Moves between objects:
x548: ζ>x80, ψ>x39, γ>x76, σ>x290, κ>x648, δ>x428, ω>x287
x256: ζ>x352, ψ>x638, γ>x618, σ>x200, κ>x225, δ>x941, ω>x95
x605: ζ>x310, ψ>x200, γ>x52, σ>x638, κ>x746, δ>x673, ω>x568
x536: ζ>x182, ψ>x108, γ>x98, σ>x318, κ>x451, δ>x790, ω>x3
x638: ζ>x450, ψ>x256, γ>x824, σ>x605, κ>x483, δ>x269, ω>x201
x759: ζ>x166, ψ>x40, γ>x287, σ>x968, κ>x687, δ>x12, ω>x76
x990: ζ>x420, ψ>x790, γ>x627, σ>x386, κ>x27, δ>x108, ω>x370
x781: ζ>x200, ψ>x310, γ>x370, σ>x352, κ>x983, δ>x947, ω>x627
x108: ζ>x124, ψ>x536, γ>x498, σ>x836, κ>x165, δ>x990, ω>x722
x95: ζ>x687, ψ>x201, γ>x159, σ>x71, κ>x166, δ>x922, ω>x256
x550: ζ>x236, ψ>x287, γ>x40, σ>x219, κ>x767, δ>x87, ω>x39
x665: ζ>x483, ψ>x76, γ>x39, σ>x319, κ>x450, δ>x628, ω>x40
x451: ζ>x763, ψ>x165, γ>x205, σ>x87, κ>x536, δ>x219, ω>x898
x498: ζ>x782, ψ>x98, γ>x108, σ>x461, κ>x102, δ>x627, ω>x947
x39: ζ>x654, ψ>x548, γ>x665, σ>x157, κ>x66, δ>x303, ω>x550
x290: ζ>x894, ψ>x157, γ>x983, σ>x548, κ>x370, δ>x779, ω>x27
x898: ζ>x93, ψ>x779, γ>x750, σ>x303, κ>x3, δ>x157, ω>x451
x280: ζ>x750, ψ>x972, γ>x93, σ>x719, κ>x673, δ>x746, ω>x603
x303: ζ>x808, ψ>x428, γ>x628, σ>x898, κ>x6, δ>x39, ω>x87
x269: ζ>x360, ψ>x941, γ>x772, σ>x673, κ>x719, δ>x638, ω>x869
x40: ζ>x576, ψ>x759, γ>x550, σ>x743, κ>x131, δ>x555, ω>x665
x947: ζ>x99, ψ>x574, γ>x722, σ>x347, κ>x133, δ>x781, ω>x498
x102: ζ>x521, ψ>x205, γ>x165, σ>x12, κ>x498, δ>x968, ω>x133
x166: ζ>x759, ψ>x576, γ>x198, σ>x25, κ>x95, δ>x716, ω>x225
x924: ζ>x722, ψ>x841, γ>x99, σ>x148, κ>x739, δ>x908, ω>x124
x922: ζ>x461, ψ>x869, γ>x193, σ>x782, κ>x716, δ>x95, ω>x941
x134: ζ>x165, ψ>x763, γ>x521, σ>x449, κ>x124, δ>x17, ω>x739
x198: ζ>x287, ψ>x236, γ>x166, σ>x17, κ>x159, δ>x449, ω>x80
x841: ζ>x3, ψ>x924, γ>x673, σ>x772, κ>x93, δ>x52, ω>x182
x830: ζ>x219, ψ>x17, γ>x946, σ>x236, κ>x362, δ>x763, ω>x215
x205: ζ>x603, ψ>x102, γ>x451, σ>x555, κ>x98, δ>x743, ω>x750
x946: ζ>x743, ψ>x25, γ>x830, σ>x576, κ>x568, δ>x603, ω>x746
x148: ζ>x1, ψ>x772, γ>x941, σ>x924, κ>x554, δ>x618, ω>x193
x941: ζ>x347, ψ>x269, γ>x148, σ>x99, κ>x266, δ>x256, ω>x922
x12: ζ>x716, ψ>x555, γ>x656, σ>x102, κ>x461, δ>x759, ω>x590
x627: ζ>x71, ψ>x67, γ>x990, σ>x687, κ>x968, δ>x498, ω>x781
x66: ζ>x824, ψ>x648, γ>x450, σ>x355, κ>x39, δ>x6, ω>x767
x67: ζ>x568, ψ>x627, γ>x790, σ>x131, κ>x743, δ>x98, ω>x310
x415: ζ>x87, ψ>x449, γ>x871, σ>x763, κ>x942, δ>x236, ω>x808
x99: ζ>x947, ψ>x673, γ>x924, σ>x941, κ>x972, δ>x200, ω>x782
x219: ζ>x830, ψ>x27, γ>x743, σ>x550, κ>x790, δ>x451, ω>x157
x450: ζ>x638, ψ>x352, γ>x66, σ>x310, κ>x665, δ>x360, ω>x131
x641: ζ>x767, ψ>x159, γ>x201, σ>x362, κ>x236, δ>x942, ω>x824
x420: ζ>x990, ψ>x362, γ>x71, σ>x159, κ>x17, δ>x124, ω>x908
x722: ζ>x924, ψ>x3, γ>x947, σ>x1, κ>x779, δ>x370, ω>x108
x27: ζ>x17, ψ>x219, γ>x968, σ>x287, κ>x990, δ>x165, ω>x290
x131: ζ>x201, ψ>x687, γ>x767, σ>x67, κ>x40, δ>x955, ω>x450
x782: ζ>x498, ψ>x416, γ>x124, σ>x922, κ>x521, δ>x71, ω>x99
x654: ζ>x39, ψ>x80, γ>x483, σ>x215, κ>x824, δ>x808, ω>x236
x6: ζ>x772, ψ>x1, γ>x360, σ>x3, κ>x303, δ>x66, ω>x318
x416: ζ>x98, ψ>x782, γ>x182, σ>x869, κ>x603, δ>x568, ω>x673
x972: ζ>x133, ψ>x280, γ>x739, σ>x266, κ>x99, δ>-, ω>x521
x763: ζ>x451, ψ>x134, γ>x603, σ>x415, κ>x182, δ>x830, ω>x93
x555: ζ>x871, ψ>x12, γ>x87, σ>x205, κ>x955, δ>x40, ω>x628
x568: ζ>x67, ψ>x71, γ>x362, σ>x201, κ>x946, δ>x416, ω>x605
x576: ζ>x40, ψ>x166, γ>x236, σ>x946, κ>x201, δ>x871, ω>x483
x554: ζ>x428, ψ>x808, γ>x266, σ>x739, κ>x148, δ>x80, ω>x449
x790: ζ>x362, ψ>x990, γ>x67, σ>x767, κ>x219, δ>x536, ω>x355
x483: ζ>x665, ψ>x225, γ>x654, σ>x746, κ>x638, δ>x719, ω>x576
x236: ζ>x550, ψ>x198, γ>x576, σ>x830, κ>x641, δ>x415, ω>x654
x80: ζ>x548, ψ>x654, γ>x225, σ>x894, κ>x618, δ>x554, ω>x198
x869: ζ>x955, ψ>x922, γ>x942, σ>x416, κ>x871, δ>x201, ω>x269
x159: ζ>x386, ψ>x641, γ>x95, σ>x420, κ>x198, δ>x193, ω>x618
x942: ζ>x318, ψ>x193, γ>x869, σ>x182, κ>x415, δ>x641, ω>x772
x362: ζ>x790, ψ>x420, γ>x568, σ>x641, κ>x830, δ>x182, ω>x52
x739: ζ>x779, ψ>x93, γ>x972, σ>x554, κ>x924, δ>x894, ω>x134
x461: ζ>x922, ψ>x955, γ>x836, σ>x498, κ>x12, δ>x687, ω>x347
x201: ζ>x131, ψ>x95, γ>x641, σ>x568, κ>x576, δ>x869, ω>x638
x165: ζ>x134, ψ>x451, γ>x102, σ>x656, κ>x108, δ>x27, ω>x779
x71: ζ>x627, ψ>x568, γ>x420, σ>x95, κ>x25, δ>x782, ω>x200
x347: ζ>x941, ψ>x360, γ>x1, σ>x947, κ>x590, δ>x352, ω>x461
x656: ζ>x449, ψ>x87, γ>x12, σ>x165, κ>x836, δ>x287, ω>x428
x360: ζ>x269, ψ>x347, γ>x6, σ>x574, κ>x628, δ>x450, ω>x955
x355: ζ>x52, ψ>x370, γ>x310, σ>x66, κ>x157, δ>x3, ω>x790
x157: ζ>x215, ψ>x290, γ>x319, σ>x39, κ>x355, δ>x898, ω>x219
x225: ζ>x76, ψ>x483, γ>x80, σ>-, κ>x256, δ>x266, ω>x166
x968: ζ>x25, ψ>x743, γ>x27, σ>x759, κ>x627, δ>x102, ω>x983
x767: ζ>x641, ψ>x386, γ>x131, σ>x790, κ>x550, δ>x318, ω>x66
x871: ζ>x555, ψ>x716, γ>x415, σ>x603, κ>x869, δ>x576, ω>x719
x287: ζ>x198, ψ>x550, γ>x759, σ>x27, κ>x386, δ>x656, ω>x548
x386: ζ>x159, ψ>x767, γ>x687, σ>x990, κ>x287, δ>x836, ω>x648
x772: ζ>x6, ψ>x148, γ>x269, σ>x841, κ>x808, δ>x824, ω>x942
x908: ζ>x370, ψ>x52, γ>x200, σ>x618, κ>x894, δ>x924, ω>x420
x319: ζ>x746, ψ>x983, γ>x157, σ>x665, κ>x310, δ>x750, ω>x743
x17: ζ>x27, ψ>x830, γ>x25, σ>x198, κ>x420, δ>x134, ω>x894
x687: ζ>x95, ψ>x131, γ>x386, σ>x627, κ>x759, δ>x461, ω>x352
x318: ζ>x942, ψ>x836, γ>x955, σ>x536, κ>x87, δ>x767, ω>x6
x603: ζ>x205, ψ>x521, γ>x763, σ>x871, κ>x416, δ>x946, ω>x280
x370: ζ>x908, ψ>x355, γ>x781, σ>x648, κ>x290, δ>x722, ω>x990
x98: ζ>x416, ψ>x498, γ>x536, σ>x955, κ>x205, δ>x67, ω>x574
x200: ζ>x781, ψ>x605, γ>x908, σ>x256, κ>-, δ>x99, ω>x71
x193: ζ>x836, ψ>x942, γ>x922, σ>x124, κ>x449, δ>x159, ω>x148
x719: ζ>x628, ψ>x266, γ>x808, σ>x280, κ>x269, δ>x483, ω>x871
x628: ζ>x719, ψ>x590, γ>x303, σ>x750, κ>x360, δ>x665, ω>x555
x449: ζ>x656, ψ>x415, γ>x716, σ>x134, κ>x193, δ>x198, ω>x554
x52: ζ>x355, ψ>x908, γ>x605, σ>x824, κ>x215, δ>x841, ω>x362
x124: ζ>x108, ψ>x182, γ>x782, σ>x193, κ>x134, δ>x420, ω>x924
x1: ζ>x148, ψ>x6, γ>x347, σ>x722, κ>x428, δ>x648, ω>x836
x310: ζ>x605, ψ>x781, γ>x355, σ>x450, κ>x319, δ>x574, ω>x67
x25: ζ>x968, ψ>x946, γ>x17, σ>x166, κ>x71, δ>x521, ω>-
x574: ζ>x673, ψ>x947, γ>x3, σ>x360, κ>x750, δ>x310, ω>x98
x983: ζ>-, ψ>x319, γ>x290, σ>x76, κ>x781, δ>x133, ω>x968
x808: ζ>x303, ψ>x554, γ>x719, σ>x93, κ>x772, δ>x654, ω>x415
x590: ζ>x266, ψ>x628, γ>x428, σ>x133, κ>x347, δ>x76, ω>x12
x618: ζ>x648, ψ>x824, γ>x256, σ>x908, κ>x80, δ>x148, ω>x159
x750: ζ>x280, ψ>x133, γ>x898, σ>x628, κ>x574, δ>x319, ω>x205
x428: ζ>x554, ψ>x303, γ>x590, σ>x779, κ>x1, δ>x548, ω>x656
x743: ζ>x946, ψ>x968, γ>x219, σ>x40, κ>x67, δ>x205, ω>x319
x824: ζ>x66, ψ>x618, γ>x638, σ>x52, κ>x654, δ>x772, ω>x641
x836: ζ>x193, ψ>x318, γ>x461, σ>x108, κ>x656, δ>x386, ω>x1
x716: ζ>x12, ψ>x871, γ>x449, σ>x521, κ>x922, δ>x166, ω>x266
x746: ζ>x319, ψ>-, γ>x215, σ>x483, κ>x605, δ>x280, ω>x946
x955: ζ>x869, ψ>x461, γ>x318, σ>x98, κ>x555, δ>x131, ω>x360
x352: ζ>x256, ψ>x450, γ>x648, σ>x781, κ>x76, δ>x347, ω>x687
x76: ζ>x225, ψ>x665, γ>x548, σ>x983, κ>x352, δ>x590, ω>x759
x3: ζ>x841, ψ>x722, γ>x574, σ>x6, κ>x898, δ>x355, ω>x536
x521: ζ>x102, ψ>x603, γ>x134, σ>x716, κ>x782, δ>x25, ω>x972
x215: ζ>x157, ψ>x894, γ>x746, σ>x654, κ>x52, δ>x93, ω>x830
x894: ζ>x290, ψ>x215, γ>-, σ>x80, κ>x908, δ>x739, ω>x17
x87: ζ>x415, ψ>x656, γ>x555, σ>x451, κ>x318, δ>x550, ω>x303
x133: ζ>x972, ψ>x750, γ>x779, σ>x590, κ>x947, δ>x983, ω>x102
x673: ζ>x574, ψ>x99, γ>x841, σ>x269, κ>x280, δ>x605, ω>x416
x779: ζ>x739, ψ>x898, γ>x133, σ>x428, κ>x722, δ>x290, ω>x165
x648: ζ>x618, ψ>x66, γ>x352, σ>x370, κ>x548, δ>x1, ω>x386
x93: ζ>x898, ψ>x739, γ>x280, σ>x808, κ>x841, δ>x215, ω>x763
x182: ζ>x536, ψ>x124, γ>x416, σ>x942, κ>x763, δ>x362, ω>x841
x266: ζ>x590, ψ>x719, γ>x554, σ>x972, κ>x941, δ>x225, ω>x716

In the rows, zero is written as 151.

The rows follow the links: the fewer symbols apart two objects are, the more alike their rows tend to be.

Each row is also shifted at random along 6 hidden directions that mean nothing.

Name the object of each row.
90,138,127,131,119,153,121,136,173,144,136,151,190,169,131,135,127,115,191,155,157,143,146,141,151,156,157,141,155,185,154,110,162,137,145,140,162,156,163,175,166,173,94,118,139,157,174,152,114,152,148,148,142,157; object x200
214,163,155,183,178,148,158,173,172,172,182,151,130,138,162,159,147,169,139,192,166,155,190,173,157,135,178,151,136,137,132,154,137,157,125,142,163,152,128,139,155,148,157,142,188,169,152,143,182,167,148,189,180,157; object x836
180,175,153,154,152,133,162,132,149,136,167,168,103,148,141,173,181,190,152,131,156,156,174,157,174,124,151,152,139,147,148,196,171,133,187,167,158,188,156,130,144,137,202,162,171,113,121,172,145,136,180,124,163,123; object x550
143,171,146,170,160,156,159,177,138,101,135,136,134,140,190,116,146,204,100,145,110,125,152,164,175,119,169,184,172,153,120,154,144,115,138,97,145,123,168,121,174,101,152,167,128,206,132,124,170,194,116,148,176,146; object x628
127,120,134,190,175,146,174,159,161,165,125,168,126,142,137,182,174,149,108,200,163,186,140,112,130,165,123,121,152,162,170,127,157,147,148,175,140,124,156,126,153,172,164,128,151,158,183,150,192,126,134,180,157,184; object x461
115,227,143,166,159,126,107,106,213,152,185,171,123,128,135,170,192,157,189,198,178,184,188,171,157,115,185,129,125,146,153,146,162,123,134,164,159,179,173,184,164,175,114,110,196,146,160,157,164,158,167,177,162,134; object x386
126,127,112,169,163,151,161,133,165,141,98,161,129,175,149,170,152,147,160,166,176,159,174,124,144,158,140,175,130,182,166,144,145,142,162,164,155,169,165,150,153,169,152,106,130,136,148,150,144,148,151,152,163,162; object x627
151,175,161,136,128,180,143,137,151,152,170,103,183,134,178,145,163,146,188,128,136,157,145,189,173,153,175,170,146,170,163,154,155,156,176,133,155,153,153,153,149,123,140,116,188,151,115,154,99,148,173,148,145,128; object x355
171,155,170,128,139,186,164,176,133,145,152,132,171,136,193,129,168,155,152,144,118,127,150,164,164,131,165,170,130,139,130,173,140,180,156,117,177,143,130,108,127,88,178,170,173,183,104,152,115,179,159,126,157,122; object x898
104,171,151,152,128,149,156,124,198,149,151,135,124,105,161,160,194,138,166,174,181,192,166,131,140,146,201,168,114,157,191,148,127,170,135,182,108,165,159,150,116,162,115,154,190,154,147,158,156,151,177,163,168,109; object x27
189,167,158,151,184,129,148,127,172,136,165,202,137,158,141,144,151,135,181,170,137,144,141,159,148,101,134,105,103,138,123,168,174,188,131,178,178,139,147,162,122,169,135,128,162,181,157,148,134,174,173,145,150,111; object x779
235,182,193,153,189,126,139,163,93,149,158,207,124,175,153,166,134,194,170,157,121,120,168,168,138,141,154,159,140,137,86,244,189,152,115,122,169,163,151,135,177,150,216,160,155,134,124,131,176,148,145,101,169,175; object x772
100,110,149,135,148,162,179,176,117,146,124,166,155,140,144,149,168,133,114,155,158,156,146,129,132,166,135,158,162,113,162,170,134,177,174,130,149,133,172,143,126,135,163,185,133,164,170,153,160,161,161,133,154,179; object x603
115,145,119,148,161,120,183,136,148,128,127,158,97,161,126,154,166,156,147,126,151,155,145,125,182,129,126,157,156,151,182,163,162,141,203,176,165,149,206,166,161,143,184,141,118,127,138,153,138,158,158,135,153,144; object x743
172,135,156,113,91,165,162,166,177,182,211,109,160,154,157,171,131,155,146,135,142,126,136,131,170,163,175,164,169,205,145,97,152,173,136,159,117,168,95,139,120,149,175,174,156,156,134,181,133,110,137,163,136,116; object x80
89,155,145,136,147,141,125,151,173,144,129,183,165,158,146,126,135,132,155,174,136,133,139,134,146,120,148,142,134,138,125,132,150,165,128,130,167,134,161,165,135,163,117,158,123,201,176,142,141,197,144,140,155,145; object x972
136,179,173,151,143,146,136,133,151,163,171,161,159,135,137,177,190,166,177,149,171,174,181,171,132,178,164,143,168,140,170,188,153,140,159,157,142,181,164,170,164,164,171,165,186,95,137,178,166,117,177,136,143,163; object x641
234,151,140,127,151,124,139,159,180,167,156,173,143,170,143,142,108,145,212,137,183,104,211,168,149,140,192,166,139,168,135,156,146,152,150,150,203,209,143,166,159,162,151,129,140,103,144,147,138,180,164,147,163,170; object x420
87,128,159,145,129,154,185,152,131,158,113,134,136,151,148,170,174,149,142,144,166,182,136,118,118,198,156,181,182,159,199,174,131,157,169,161,122,155,200,160,173,163,149,165,131,110,150,139,177,125,164,145,142,197; object x568
158,161,179,103,117,154,145,135,138,157,174,142,168,147,149,151,145,142,207,139,135,137,127,160,173,141,172,145,159,162,170,180,173,155,147,154,158,159,170,183,157,144,152,141,173,127,129,159,107,126,165,137,128,148; object x52
235,187,187,180,168,121,141,100,114,139,181,192,131,182,139,163,124,170,173,89,133,163,134,171,114,181,121,128,177,142,146,233,186,153,141,208,101,169,165,181,141,219,158,172,127,104,148,147,180,114,168,100,116,148; object x654
74,119,154,140,92,183,151,142,109,139,126,121,174,154,163,175,170,158,131,145,143,174,116,130,120,211,131,184,198,206,173,156,151,149,149,132,90,149,141,134,164,146,162,155,147,146,144,171,159,91,127,125,130,186; object x638
161,125,165,162,152,166,197,167,151,185,129,140,137,132,171,183,183,152,126,182,162,164,151,134,132,158,165,159,108,142,167,157,109,212,146,164,128,143,109,118,100,148,174,168,190,162,148,147,170,155,162,161,165,125; object x165
12,158,162,159,157,147,120,151,134,148,122,175,181,153,142,151,214,156,111,160,160,174,148,160,144,177,108,138,161,90,138,142,148,152,174,115,160,149,148,151,143,147,154,196,160,161,170,170,155,159,151,135,152,146; object x871
54,151,104,167,157,135,150,141,178,127,85,143,122,159,186,152,178,157,145,146,182,156,201,142,146,135,158,207,130,175,146,141,118,154,157,130,143,179,152,154,145,144,131,150,142,162,144,154,162,176,150,140,170,121; object x968
186,143,145,161,147,162,183,147,167,178,135,126,122,155,179,183,165,142,171,152,177,163,166,149,134,170,179,178,137,184,178,164,124,192,162,184,129,173,141,134,139,162,162,129,181,123,132,144,165,129,159,168,156,146; object x990
154,143,168,157,161,149,132,186,118,141,136,166,149,140,145,134,148,190,120,149,156,135,192,163,136,154,153,172,192,135,124,167,150,114,141,91,166,149,177,145,196,128,158,173,125,153,161,139,185,178,126,137,165,214; object x869
112,112,110,140,128,170,140,159,188,185,141,134,188,173,127,146,131,89,169,142,192,151,150,140,180,174,141,151,159,163,171,77,143,162,192,168,183,160,140,175,153,156,126,130,144,120,181,169,117,140,146,182,139,164; object x71
135,119,148,168,159,176,180,156,118,152,128,158,173,143,140,151,184,118,133,174,141,182,121,145,142,179,106,113,151,124,192,136,149,152,197,182,176,112,191,143,166,145,151,123,149,138,176,149,134,147,169,167,137,173; object x98
137,254,195,116,152,98,152,136,169,134,191,143,67,151,154,139,127,207,197,142,124,116,131,160,183,97,230,180,164,138,151,195,168,143,109,145,135,166,209,201,163,156,135,186,154,171,113,111,151,172,149,143,153,137; object x215
233,165,173,133,154,172,136,153,136,156,167,170,179,140,148,132,140,140,184,147,117,134,140,179,185,119,146,111,138,136,144,161,188,148,159,143,218,127,168,152,165,119,162,123,176,158,137,153,99,171,179,143,148,148; object x3
102,132,171,136,138,180,152,185,138,180,150,121,212,139,140,141,160,117,131,158,158,164,128,154,153,189,140,139,189,117,190,104,134,157,183,134,164,122,166,160,162,124,130,157,141,158,183,153,128,157,150,185,137,201; object x416
170,110,140,182,158,159,190,139,97,141,121,149,126,210,176,186,137,174,135,120,130,148,127,137,159,180,103,179,177,206,146,183,176,140,180,177,136,140,144,131,186,170,221,120,125,116,120,158,155,95,125,138,149,170; object x450
223,175,138,147,159,138,147,142,177,135,162,145,132,175,175,137,99,161,186,121,159,112,173,178,173,112,182,171,121,179,128,163,152,160,134,167,154,174,131,152,131,149,149,137,143,157,125,145,146,178,155,142,166,110; object x290
113,157,144,164,175,138,152,162,179,160,143,181,141,151,114,143,142,129,151,184,162,160,142,136,131,151,158,121,153,119,169,121,150,145,129,163,167,125,186,184,162,179,106,137,144,169,198,134,184,174,140,169,149,190; object x782

Start, symbols taken left to right, then the object you end at.
Answer with the object's name.
170,182,167,167,153,161,174,144,194,163,211,140,129,125,148,168,155,155,134,177,120,170,91,141,167,140,157,116,126,144,165,120,157,162,124,204,111,104,124,155,125,179,141,153,184,202,169,148,173,129,140,211,142,117
δ ζ σ ψ ψ: x894
148,137,149,152,187,159,188,164,100,146,122,149,141,180,170,147,139,145,150,162,110,144,115,147,165,147,123,141,155,137,154,167,171,161,167,153,173,114,170,139,178,148,190,124,140,163,139,115,139,158,126,166,155,172
ψ γ ω σ ω: x1
179,205,187,120,126,135,124,182,173,148,198,159,139,91,132,118,164,186,144,153,144,127,193,181,174,101,210,150,173,103,140,149,143,123,133,96,179,154,173,152,160,107,142,206,165,157,156,154,157,206,157,150,170,145
δ ζ κ: x767
193,165,163,148,159,158,134,172,158,190,176,148,196,128,146,140,136,115,176,168,182,150,180,175,121,166,187,143,142,112,157,143,115,170,133,143,173,167,137,171,144,155,106,151,175,151,182,141,162,175,162,192,141,176
γ σ σ δ: x71
113,187,171,136,157,148,119,127,146,173,202,185,183,159,114,160,177,134,174,147,122,163,114,180,186,131,102,79,132,79,126,143,202,162,165,154,187,141,118,175,131,158,187,183,188,150,165,189,106,137,163,139,123,106
σ ζ ψ ω δ: x27
221,164,181,169,181,128,185,170,132,172,186,158,87,148,149,170,169,192,129,147,139,133,149,157,176,124,149,131,143,103,156,170,162,143,163,167,167,142,155,137,151,124,213,187,157,142,132,153,171,160,160,162,173,128
κ ψ ψ: x318
173,143,124,106,133,150,168,155,157,130,153,133,131,166,137,135,114,155,165,132,121,121,121,146,216,106,162,161,174,182,165,135,202,110,179,149,199,140,192,160,200,117,168,106,116,127,121,143,86,156,145,162,157,162
γ ζ κ ψ: x894
222,130,166,134,115,148,166,142,170,164,177,159,140,164,143,157,110,140,185,127,157,129,132,133,140,162,173,158,150,196,171,163,158,188,128,199,123,176,134,162,117,176,144,157,141,132,150,162,148,131,165,136,123,134
δ ζ κ κ: x779
133,156,138,112,135,167,132,144,143,150,161,129,204,191,153,123,115,120,188,116,132,127,131,172,191,146,140,141,189,148,156,116,178,118,191,148,202,157,166,196,188,141,133,135,110,137,142,165,85,152,148,149,138,164
δ δ δ: x673
116,151,132,154,174,133,120,158,154,142,158,187,160,186,150,143,127,148,140,164,138,131,140,159,160,130,115,119,148,135,102,118,174,145,136,144,167,147,126,159,147,176,138,168,115,192,176,154,154,171,126,150,153,140
ψ δ κ ω: x201
250,164,171,126,163,123,173,197,182,184,189,177,124,128,125,137,99,154,160,152,157,109,160,144,163,113,198,121,152,130,153,135,142,172,124,174,176,153,159,166,122,154,134,181,140,153,179,132,173,192,162,181,159,164
δ ψ γ σ: x576
277,169,160,176,185,142,133,143,159,151,179,189,145,157,145,150,118,157,175,168,143,147,152,176,141,125,148,106,131,159,120,167,183,129,124,168,168,143,132,157,157,186,155,114,156,158,155,135,173,170,145,156,164,161
σ δ σ: x648
154,138,157,163,161,142,155,154,162,202,175,178,132,150,128,191,173,138,143,177,167,160,136,135,148,167,132,118,129,123,156,140,144,193,149,182,135,147,103,153,117,177,182,185,188,149,181,176,176,124,156,171,148,135
ζ ω ψ δ: x39
